Below are the code and all the weights of a small trained network. Each question names an input and a class and asks about switching units off, where a switched-off unit gives its printed mean instead of its output.

import numpy as np


def w(rows, s, z=0):
    codes = np.array(rows[::2]) - 128.0
    scale = np.full(codes.shape[1], s)
    scale[-1] = z or s
    return codes * scale


def f(y):
    return np.maximum(y, 0)


def log_softmax(a):
    a = a - a.max(-1, keepdims=True)
    return a - np.log(np.exp(a).sum(-1, keepdims=True))


def net(x, mask):
    res = np.array(x, float).reshape(1, 6) / 4 @ E
    y = f(res @ A[0][:, :-1].T + A[0][:, -1])
    res = res + np.where(mask, y, B[0][:, -1]) @ B[0][:, :-1]
    return log_softmax(res[-1] @ U[:, :-1].T + U[:, -1])


A, B = {}, {}
E = w([
[58,18,186,147,122,190,100,47,178,101],'x0',
[133,125,146,131,130,126,134,128,127,139],'x1',
[133,116,137,127,129,118,134,130,132,145],'x2',
[135,127,129,138,128,130,134,121,121,124],'x3',
[103,149,158,111,140,53,224,124,191,14],'x4',
[23,102,143,113,133,64,137,135,10,125],'x5',
],0.013)
A[0] = w([
[84,86,156,132,115,167,117,86,169,113,117],'n1',
[35,89,136,116,144,56,147,146,3,132,58],'n2',
[147,126,130,130,120,112,138,118,117,136,32],'n3',
[161,182,128,118,139,115,129,168,115,130,93],'n4',
[150,127,101,144,133,193,44,133,69,214,2],'n5',
[221,134,111,141,126,163,127,147,238,133,67],'n6',
[174,149,116,128,152,154,145,104,183,139,44],'n7',
[169,197,94,128,125,96,166,206,74,150,141],'n8',
[151,187,105,118,135,72,135,149,119,140,131],'n9',
[68,79,175,157,114,151,104,112,142,111,140],'n10',
[91,83,116,124,133,141,147,89,160,123,95],'n11',
[151,162,111,126,140,115,139,166,117,130,119],'n12',
[156,142,100,112,95,85,151,131,115,150,87],'n13',
[137,133,148,97,128,121,194,132,144,81,39],'n14',
[95,164,147,129,161,66,199,128,199,67,43],'n15',
],0.013,0.005)
B[0] = w([
[177,68,128,107,179,175,156,80,160,102,219],'n1',
[158,255,229,188,113,130,68,169,178,24,251],'n2',
[128,131,141,85,133,129,123,133,120,130,130],'n3',
[147,99,77,75,161,132,149,103,140,103,181],'n4',
[42,108,35,161,43,46,186,196,43,209,234],'n5',
[151,226,228,162,114,116,62,169,181,53,239],'n6',
[147,188,173,153,114,140,111,143,153,134,181],'n7',
[152,50,133,82,193,217,140,53,176,109,238],'n8',
[147,79,142,81,196,149,137,73,135,151,198],'n9',
[156,99,111,97,217,191,146,61,153,146,216],'n10',
[149,83,126,90,151,169,120,109,142,132,185],'n11',
[153,84,129,108,135,147,123,98,154,123,175],'n12',
[154,98,146,117,153,152,99,116,140,149,167],'n13',
[101,93,105,158,53,101,93,186,81,172,180],'n14',
[51,74,73,170,43,39,178,185,24,190,228],'n15',
],0.0096,0.02)
U = w([
[135,80,129,103,187,158,153,82,127,130,189],'0',
[132,254,166,142,121,122,123,150,131,95,196],'1',
[90,103,106,135,79,86,163,159,63,163,5],'2',
],0.016,0.002)

Each question gives the input, the list of numbers given to net, and the class t.
The units are the neurons (one row each of A and B). Each row of codes is followed by its name. A weight is (code - 128) times the scale printed after its matrix; where a second scale follows, it is the last column's (A, B and U).
mask holds one flag per neuron, in row order. A switched-off neuron (its flag False) gives its mean, the last column of its row in B, instead of its output. The means were averaged over made-up inputs and are rounded, as every weight is.
A unit's drop is (log p(t) with every unit on - log p(t) with that unit switched off) / (log p(t) with every unit on - log p(t) with every unit switched off).
The circuit of an input: a set's keep is (log p(t) with only the set's units on - log p(t) with every unit switched off) / (log p(t) with every unit on - log p(t) with every unit switched off). Starting from the 12 units with the biggest drops (on a tie, the unit counted first), units are removed one at a time, each time the one whose removal leaves the highest keep (on an exact tie, the one counted first), for as long as the keep stays at least 0.8.
circuit, biggest first: the units of the circuit, biggest drop first
top k neurons: the k neurons with the biggest drops, biggest first
drop when u is switched off: that unit's drop, to one decimal
input [-5,-4,-1,-4,8,-6], class 2: top 2 neurons -> n15, n2
input [-4,6,4,-8,6,3], class 2: circuit, biggest first -> n15
input [-4,-4,4,-4,-5,-2], class 2: top 4 neurons -> n5, n10, n1, n11
input [7,4,6,3,-4,-8], class 1: top 4 neurons -> n6, n8, n7, n9
input [-2,0,-7,-8,4,-3], class 2: top 2 neurons -> n2, n15
input [-5,3,-3,-6,8,6], class 2: top 2 neurons -> n15, n6
input [5,-4,0,-3,4,6], class 1: top 3 neurons -> n2, n8, n9
input [2,1,4,-6,-2,-3], class 1: top 2 neurons -> n8, n15
input [-3,3,-5,-5,-6,-6], class 1: top 3 neurons -> n6, n15, n7
input [-4,-5,-1,2,4,-3], class 0: top 4 neurons -> n5, n2, n8, n9
input [-1,-6,5,1,-6,-4], class 2: top 2 neurons -> n5, n2
input [-8,7,3,2,-1,8], class 0: drop when n6 is switched off -> 1.0
input [-5,-7,7,-4,4,1], class 0: drop when n8 is switched off -> 0.8
input [-4,-5,0,8,-7,-3], class 2: circuit, biggest first -> n5
input [-3,-8,0,-5,8,2], class 2: drop when n15 is switched off -> 0.3
